In the rows, 128 means zero.
Each row of numbers stands for one element and depends on some of the facts below. Use the named rows to name the rest.

Known rows:
trozu: [125 138 117 137 153  78 140 129 149  78 120  97 127 112 116  82 100 172
 152 184 127 150 158 169 160 111 103 145 152  93 125 127 126 125 155  77
 145  91 102  94 177 146 154 127  73]
drusker: [104 141 115  96 139 112 124 107 148  70 136 116 131 127 129 103  94 152
 142 169 125 162 161 178 141 110 126 134 150  95 123 144 125 151 153  91
 150  92 106 119 179 145 147 127  85]
bratrak: [ 88 121 108  72 106  90 137  67 148 103 105 128 113 114 148  93  90 116
 147 131 114 140 145 154 152 128 126 147 132 116 125 160 123 119 157  72
 133 113 125 100 163 203 107 149 122]
tazan: [ 99 146 110  93 139 138 124 125 150  78 147 121 125 135 140  98  89 153
 152 166 124 164 164 182 159 107 148 154 144 102 129 149 113 145 150  80
 138 101 107 116 175 139 150 110  66]
vestor: [105 112 167 134 117 149 155 145  92 122 166 102  94 138 129 151 181 102
 108 131 161 133 153 172 124 175 141 155 153 143 193 104 136 157  75 141
 156 150 131 148 109 123 130 109  98]
dokem: [ 89 120 105  78 151  91 120 115 142  92 121 153 121 106 107 125  92 161
 154 176 116 153 161 173 126 102 158 140 142  90 132 146 170 145 154 106
 160 137 113 107 166 150 153 111  51]
vezogi: [104 144 107 115 138 116  96 123 153  86 163 162 106 118 116 114  91 134
 156 159 121 153 156 178 166 127 155 154 136  94 132 139 106 162 156 109
 147 116 160  64 160 158 156 101  73]
kupluples: [ 92  71 166 112 102 145 161  91  84 150 158  98  93 133 154 148 177  99
 111 110 153  99  91 100 119 183 154 154 130 225 192 161 154 106  82  82
 126 149 161 160  94 143  80 158 132]
loska: [148  59 133 152 103 139 154  59  93 153 166  98  96 122  91 133 182 129
 130 124 177  96  96  87 106 185 136 133 116 222 195 145 143  73 100 164
 144 147 190 155  92 126  76 159 127]
gruplol: [ 83  67 156 149 104 147 156  58  99 147 165 112  89 134 109 155 185 105
 107 115 178 123 113  90 114 185 170 140 148 218 194 161 163 179  93 147
 107 147 193 148  91 134 149 152 131]
naklabre: [ 93 146 113  69 126 132 100  90 148  69 118 135 129 120 130  97 116 114
 148 129 133 168 160 185 123 118 145 126 156  92 129 143 114 168 152 117
 158  91 108 135 171 149 114 144  67]
skitri: [162  58 145 153 101 147 163  99 106 149 165  84 120 126 135  98 181 122
 109 136 158  96  74  89 121 170  97 163  84 227 196 133 117  61 104 156
 167 152 159 159  95 125  64 137 135]
kimul: [107 137 110  81 112  85 101 123 147 103 134 156 100  94 145  94 101 110
 164 126 108 128 146 172 168 144 134 153 124  97 131 153  99  83 153  74
 160 126 145  67 131 197 108 125 109]
broflak: [ 95 119 106  82 108  86 136  81 146 111 120 136 111 114 142  93  92 128
 153 140 112 134 137 153 163 127 126 151 127 111 128 160 121  92 155  76
 134 115 132  94 161 194 117 137 119]
stasu: [110  73 168 125 103 132 151 135  79 146 158 107  89 119 137 146 185  96
 118 109 139  88 106  98 129 187 126 154 141 199 192 125 142  87  84  94
 155 149 169 136  87 155  78 152 127]
lusun: [126 136 114 143 143  72 103  98 154  78 142 110 113  99  99 102  92 177
 141 187 150 140 159 117 157 130  93 135 134 102 121 123 152 169 156 101
 130  85 135  74 169 157 155 147  86]
klegrul: [119  76 168 125 105 139 154 131  83 146 157 114  87 119 137 143 183  96
 119 110 140  88 106  99 128 188 131 155 142 193 193 127 140  85  82  92
 155 152 169 142  84 152  81 153 125]
toflari: [ 93  95 106  67 149  75 139 103 133 103  97 148 122  92 107 118  96 163
 149 174 113 127 155 142 122 104 132 138 138  93 128 138 182 129 159  88
 162 140 109 118 164 172 137 132  50]

Facts:
brafetrin trulagu klekla; braflor trulagu stadiple; bratrak trulagu dedafar; bratrak trulagu kliplas; broflak trulagu grubu; broflak trulagu sterun; broplu trulagu brostabil; broplu trulagu gigar; brostabil trulagu skitri
brostabil trulagu miron; dabem trulagu siplu; dedafar trulagu naklabre; deplevun trulagu druresu; deplevun trulagu grazas; devi trulagu klegrul; dobal trulagu braflor; dokem trulagu vezogi; dravoze trulagu fustur
drini trulagu plobur; drodrum trulagu braflor; drozel trulagu ludas; druflem trulagu plobur; druros trulagu klostes; druros trulagu ludas; druros trulagu plefa; drusker trulagu bratrak; drustoda trulagu broplu
drustoda trulagu toflari; dubren trulagu lisak; dubren trulagu pliva; dubren trulagu plopek; fato trulagu klovabram; fato trulagu drodrum; felabus trulagu vanas; flaple trulagu brostabil; flaple trulagu dribar
flaple trulagu lisak; flasok trulagu sterun; flasok trulagu nefos; flasok trulagu fusto; fledos trulagu troko; flerur trulagu lepek; fleskel trulagu klovabram; fleskel trulagu grises; flidros trulagu klovabram
flidros trulagu broflak; flidros trulagu mabros; fusto trulagu nobrim; fusto trulagu broflak; fustur trulagu plefa; gami trulagu dubren; gaplin trulagu klekla; gatis trulagu brostabil; gigar trulagu zastos
grazas trulagu klukim; grazas trulagu ligistan; grepusar trulagu skenom; grepusar trulagu kupluples; grepusar trulagu tisi; grises trulagu zastos; grises trulagu maskul; grubu trulagu flaple; grubu trulagu gatis
grufluk trulagu megrer; grugas trulagu stuzak; gruplol trulagu braflor; kapebel trulagu zedal; kapebel trulagu kliplas; kaskeflik trulagu ligistan; kedon trulagu maskul; kedon trulagu ludas; keridrek trulagu ludas
klastik trulagu dobal; klastik trulagu refatru; klastik trulagu zabrin; klegar trulagu grusti; kliplas trulagu putron; klovabram trulagu lisak; klukim trulagu broplu; klukim trulagu fustur; klukim trulagu gigar
kopo trulagu ligistan; kopo trulagu tisi; kopo trulagu plefa; kupluples trulagu grises; lapla trulagu klifir; lapla trulagu rabre; lebo trulagu pufebram; lebo trulagu kliplas; lepek trulagu miron
lepek trulagu tizemik; lidel trulagu rabre; lisak trulagu ligistan; lobel trulagu fustur; loska trulagu miron; loska trulagu kupluples; loska trulagu stuzak; lusun trulagu fustur; mabros trulagu nobrim
mabros trulagu grusti; mabros trulagu naklabre; mabros trulagu pimim; maskul trulagu brostabil; metrek trulagu grazas; metrek trulagu sizuflur; mizi trulagu metrek; mizi trulagu grepusar; mizi trulagu batem
mizi trulagu droskin; mizi trulagu drodrum; mutur trulagu loska; nabras trulagu bratrak; nefos trulagu sturam; nefos trulagu pliva; nobrim trulagu ludas; nostal trulagu skitri; patrom trulagu fusto
pimim trulagu romor; planis trulagu miron; plefa trulagu gigar; plerok trulagu druflem; plerok trulagu grubu; plerok trulagu zastos; plimil trulagu plosuk; plimil trulagu grazas; pliva trulagu miron
plobur trulagu gigar; plopek trulagu gigar; plosuk trulagu vifis; plosuk trulagu vestor; plukan trulagu keridrek; plukan trulagu radom; poro trulagu kliplas; putron trulagu ludas; putron trulagu plefa
radom trulagu loska; radom trulagu zedal; refatru trulagu vanas; refatru trulagu zabrin; romor trulagu maskul; ronel trulagu kimul; ronel trulagu plopek; ropoplo trulagu voskom; rufer trulagu drini
rufer trulagu druresu; sadral trulagu kimul; setestar trulagu megrer; siplu trulagu gigar; sizuflur trulagu putron; skekik trulagu drozel; skekik trulagu vifis; skenom trulagu skitri; skenom trulagu braflor
skepler trulagu miflik; skepler trulagu droskin; skitri trulagu miron; stadiple trulagu naklabre; sterun trulagu skitri; sterun trulagu putron; sterun trulagu plefa; stidrol trulagu stasu; stidrol trulagu fustur
stuzak trulagu skitri; stuzak trulagu miron; tagro trulagu broflak; tagro trulagu lobel; tazan trulagu kedon; toflari trulagu sizuflur; togum trulagu stuzak; togum trulagu brostabil; togum trulagu flaple
toklil trulagu sturam; toklil trulagu gatis; trarek trulagu nobrim; trozu trulagu vuzis; trozu trulagu lisak; trozu trulagu plefa; truklas trulagu megrer; vanas trulagu maskul; vifis trulagu brostabil
viklil trulagu naklabre; viklil trulagu refatru; viklil trulagu gevel; viklil trulagu mabros; vuplem trulagu zeskam; vuplem trulagu putron; vuplem trulagu mabros; zabrin trulagu trarek; zabrin trulagu grises
zastos trulagu naklabre; zedal trulagu skekik; zeskam trulagu plefa; zulen trulagu kupluples; zulen trulagu droskin; batem poga tizemik; bepu poga gepli; bepu poga breplek; bepu poga sterun
bepu poga kloti; bofuri poga pimim; bradrir poga gatis; brafetrin poga gatis; braflor poga lidel; dabem poga breplek; dedafar poga breplek; deplevun poga drefun; devi poga grises
devi poga pimim; dobal poga breplek; dobal poga lidel; dokem poga maskul; dovon poga breplek; dravaflol poga druros; dravoze poga zabrin; drebravul poga miflik; drebravul poga batem
drefun poga vibraplik; dribar poga skekik; drodrum poga brostabil; drodrum poga pekli; droskin poga batem; druflem poga breplek; druflem poga gatis; druresu poga pimim; drusker poga trozu
drustoda poga megrer; drustoda poga vanas; dugrun poga tizemik; felabus poga bepu; fiski poga rafe; fiski poga breplek; fiski poga klegar; flaple poga breplek; flaple poga pimim
fleskel poga druros; fligrur poga grises; fligrur poga pimim; fluri poga felabus; fluri poga flizor; fluri poga maskul; fluri poga togum; fusto poga breplek; gaplin poga nefos
gatis poga breplek; gevel poga breplek; grazas poga metrek; grises poga breplek; grubu poga breplek; grubu poga lidel; gruplol poga voskom; gruplol poga loska; kaskeflik poga voskom
kaskeflik poga radom; keridrek poga breplek; kleflom poga klovabram; kleflom poga dokem; kleflom poga vuzis; klegar poga bofuri; klifir poga pimim; kliplas poga voskom; kliplas poga brafetrin
klovabram poga breplek; klukim poga naklabre; kupluples poga deplevun; lapla poga breplek; lapla poga grises; lapla poga pimim; lebo poga lusun; lepek poga gevel; lepek poga lutril
ligistan poga kloti; ligistan poga tizemik; ludas poga tagro; ludas poga maskul; ludo poga lebo; ludo poga kapebel; ludo poga druros; lusun poga breplek; metrek poga breplek
metrek poga zabrin; nabras poga druros; naklabre poga breplek; noplusal poga bradrir; notror poga rikasker; patrom poga plobur; patrom poga lusun; pekli poga grises; pekli poga lusun
pekli poga gatis; pimim poga breplek; plefa poga lebo; plefa poga flerur; pliva poga kedon; plobur poga voskom; plobur poga lutril; plopek poga lutril; plukan poga dabem
refatru poga breplek; refatru poga skekik; refatru poga dovon; romor poga lusun; ropoplo poga flaple; setestar poga nostal; setestar poga pimim; siplu poga breplek; sizuflur poga dovon
skepler poga trozu; skepler poga flaple; stadadran poga breplek; stadadran poga vilis; stadiple poga gigar; sterun poga stadiple; sterun poga druros; stidrol poga lutril; sturam poga lebo
stuzak poga vilis; tazan poga trozu; tizemik poga grises; tizemik poga zabrin; tizemik poga gatis; togum poga toflari; trarek poga lusun; trarek poga ronel; trarek poga bradrir
troko poga breplek; trozu poga breplek; truklas poga felabus; vanas poga gepli; vanas poga breplek; vestor poga breplek; vestor poga drusker; vezogi poga bradrir; viklil poga mutur
vuzis poga gatis; zabrin poga breplek; zavem poga klukim; zavem poga lidel; zedal poga vuplem; zedal poga kloti; batem drezom a; bepu drezom a; bofuri drezom a
bradrir drezom a; brafetrin drezom a; braflor drezom a; bratrak drezom a; breplek drezom a; broflak drezom a; broplu drezom b; brostabil drezom a; dabem drezom a
dedafar drezom b; deplevun drezom b; devi drezom b; dobal drezom a; dokem drezom a; dovon drezom a; dravaflol drezom b; dravoze drezom a; drebravul drezom a
drefun drezom a; dribar drezom a; dridrim drezom b; drini drezom a; drodrum drezom a; droskin drezom a; drozel drezom a; druflem drezom a; druresu drezom a
druros drezom a; drusker drezom a; drustoda drezom b; dubren drezom a; dugrun drezom a; fato drezom a; felabus drezom a; fiski drezom b; flaple drezom a
flasok drezom a; fledos drezom b; flerur drezom a; fleskel drezom b; flidros drezom a; fligrur drezom b; flizor drezom a; fluri drezom a; fusto drezom b
fustur drezom b; gami drezom b; gaplin drezom a; gatis drezom b; gepli drezom b; gepum drezom a; gevel drezom a; gigar drezom a; grazas drezom a
grepusar drezom b; grises drezom a; grubu drezom b; grufluk drezom a; grugas drezom b; gruplol drezom b; grusti drezom b; kapebel drezom a; kaskeflik drezom a
kedon drezom b; keridrek drezom a; kimul drezom a; klastik drezom b; kleflom drezom b; klegar drezom a; klegrul drezom b; klekla drezom a; klifir drezom b
kliplas drezom a; klostes drezom b; kloti drezom b; klovabram drezom b; klukim drezom b; kopo drezom a; kupluples drezom b; lapla drezom b; lebo drezom b
lepek drezom b; lidel drezom a; ligistan drezom a; lisak drezom a; lobel drezom a; loska drezom b; ludas drezom b; ludo drezom b; lusun drezom a
lutril drezom a; mabros drezom a; maskul drezom b; megrer drezom a; metrek drezom a; miflik drezom a; miron drezom a; mizi drezom a; mutur drezom a
nabras drezom b; naklabre drezom a; nefos drezom b; nobrim drezom a; noplusal drezom b; nostal drezom b; notror drezom a; patrom drezom a; pekli drezom a
pimim drezom b; planis drezom b; plefa drezom a; plerok drezom a; plimil drezom a; pliva drezom a; plobur drezom b; plopek drezom a; plosuk drezom a
plukan drezom a; poro drezom a; pufebram drezom b; putron drezom a; rabre drezom b; radom drezom a; rafe drezom a; refatru drezom a; rikasker drezom a
romor drezom a; ronel drezom a; ropoplo drezom a; rufer drezom a; sadral drezom a; setestar drezom a; siplu drezom a; sizuflur drezom b; skekik drezom b
skenom drezom a; skepler drezom b; skitri drezom b; stadadran drezom a; stadiple drezom b; stasu drezom b; sterun drezom b; stidrol drezom b; sturam drezom b
stuzak drezom a; tagro drezom a; tazan drezom a; tisi drezom a; tizemik drezom a; toflari drezom a; togum drezom a; toklil drezom a; trarek drezom a
troko drezom a; trozu drezom a; truklas drezom a; vanas drezom a; vestor drezom b; vezogi drezom a; vibraplik drezom b; vifis drezom b; viklil drezom a
vilis drezom b; voskom drezom a; vuplem drezom b; vuzis drezom a; zabrin drezom a; zastos drezom b; zavem drezom b; zedal drezom b; zeskam drezom b
zulen drezom a

Rows to name:
No name comes twice in this set of rows, the named rows included.
[110  87 168 137 119 147 164 130  97 144 143  82  99 134 118 138 182 120
 105 151 170 116 147 119 139 161 104 157 155 189 188 126 155 160  79 106
 120 147 112 155 149 125 128 132 100]  sizuflur
[ 92 135 103 135 143 136 122  62 155 136 135 142 119 128 101  90  89 166
 154 171 150 159 151 156 182 121 151 161 143 129 135 164 106 172 158  90
 104 108 159  59 170 162 164 106  79]  kliplas
[110 110 104  95 109  77 124  82 147 106 127 129 109  93 143  83  96 126
 163 136 112 125 137 149 153 134 117 143 119 109 125 157 115  73 157  77
 151 116 126 112 151 192  91 151 121]  mutur
[ 90 122 118 110 128  72 145 116 147 116 102 129 108  96 143  96  90 144
 135 168 109 133 112 116 179 134 108 157 112 114 126 151 121 104 158  72
 138 104 132  65 158 200 147 133 122]  lobel
[171  72 101 157 125  86 120 115 150  89 168 106 137 122 120  92  86 186
 171 190 144 143 144 161 120 103 132 139  87 113 121 140 122  66 153 144
 169 126 143 150 177 122 101 102 108]  brostabil
[ 80 138 114  67 114 138 147  68 150  72 107 109 143 132 144 114  94 129
 114 164 128 167 164 179 131 105 133 131 145  99 121 156 135 173 156  95
 142  90 108 143 176 162 113 141 118]  braflor
[112 146 108 117 141 105  96 113 150  76 154 150 113 115 109 108  96 136
 159 158 131 157 162 178 149 122 144 137 155  94 129 132 108 153 155 105
 156 101 127  73 165 149 155 114  74]  gevel
[ 92 146 103 157 136  85  95 103 147  75 159 149  98 104 154 107  99 169
 176 119 145 166  69 170 134 184 182 152  90 128 180 168 106 119 154 161
 109  83 170  95 164 130 161 139  52]  plopek
[ 99 146 105 153 153 107 103 144 151  70 137 115 122 117 157 108 130 178
 174 141 127 167  87 180 126 143 181 152  96  96 166 153 115 134 147 155
 133  84 106 136 179 122 166 139  46]  siplu
[144 130 120  75 110  69  99  99 152  84 113 113 116 113 127 106 102 158
 135 173 132 131 147 121 147 120  88 152 100 135 116 131 173 174 158  91
 120 117 143 110 171 181 120 141  83]  kapebel
[ 89 143 118 107 146 105 134 132 152  75 142 125 128 130 133 125  91 161
 128 183 118 160 160 183 158 104 140 147 141  97 124 137 129 170 154  83
 146  95 110  84 172 146 159 105  93]  grazas
[117 127 113  84 113  74  98 110 143 101 133 151  98  85 138  84 106 107
 166 126 114 115 149 163 164 150 118 146 133 102 133 149 102  74 156  76
 161 121 138  71 125 199  93 141 113]  rikasker
[153 132 112 115 109  74  98  99 152  83 141 118 112 109 128  97 100 158
 150 163 136 135 146 136 150 132  94 150 101 132 122 133 154 147 156 102
 130 110 151 103 171 169 118 135  90]  flerur

The same elements again, as new rows of numbers:
Some rows with their names:
pekli: [123 101  78 157 121 104 104 100 174 114 163 186  77]
felabus: [117 122 106 135 101  94 113  76 150 142 137 193  65]
plukan: [109 119 117 137 114 112 122  88 168 138 142 184  55]
fusto: [127  65 148 149 148  99 160  99 137 143 102 185 106]
zabrin: [143  88 118 173 130  85 122  81 132 140 120 177  46]
plerok: [130 129  82 130 116 110 150  78 168 156 145 163  63]
fustur: [141 108 103 109 139 107 169 113 151 149 119 164 142]
rabre: [123 113 105 119 146 106 159  89 141 115 128 152 151]
klegar: [124 124 102 135 120 102 109  76 160 148 141 199  71]
droskin: [112 121  77 136 113  78 110  98 139 124 128 179  72]
flizor: [131 133  81 131 132 110 136  77 154 127 154 149  76]
grazas: [123 112  83 129 113 107 120 109 142 146 134 187  65]
lusun: [132  77 112 157 124 121 128 107 128 145 136 181  41]
planis: [ 98 103 111 115 137 102 185  89 176 136 113 158 124]
mutur: [113 136  91 125 122  98 151  77 174 134 133 148  62]
bofuri: [103 130  81 123 173 117  90  66 160 143 135 206  73]
sadral: [129 127  76 130 124 116 148  83 158 138 148 154  70]
nabras: [112  99 142 118 118 112 155  83 150 137 130 201 135]

Which element is each row?
No name comes twice in this set of rows, the named rows included.
[ 96 116  98 129 106 110 129  92 170 142 136 185  51]  togum
[120 110 128 118 136 110 177  86 175 136 121 161 129]  skekik
[101  81 108 114 117 118 158  98 150 150 128 207 128]  deplevun
[116 110  84 128 108 113 128  97 154 150 142 189  61]  kaskeflik
[ 98  93 113 125 119  79 149  95 151 133 106 194 132]  kupluples
[147 145 100 133 125  88 133  83 163 143 136 158  74]  nobrim
[138 118 125 118 143 105 166  96 163 127 125 162 144]  pufebram
[109  75 130 138 148 108 154  91 134 122 122 184 126]  fiski
[132 101 118 157 126  87 115  86 131 134 120 175  54]  vanas
[117 117  79 140 107  78 116  86 148 137 133 186  73]  drodrum
[121 123  72 121 157 108  96  97 149 149 127 202  77]  druresu

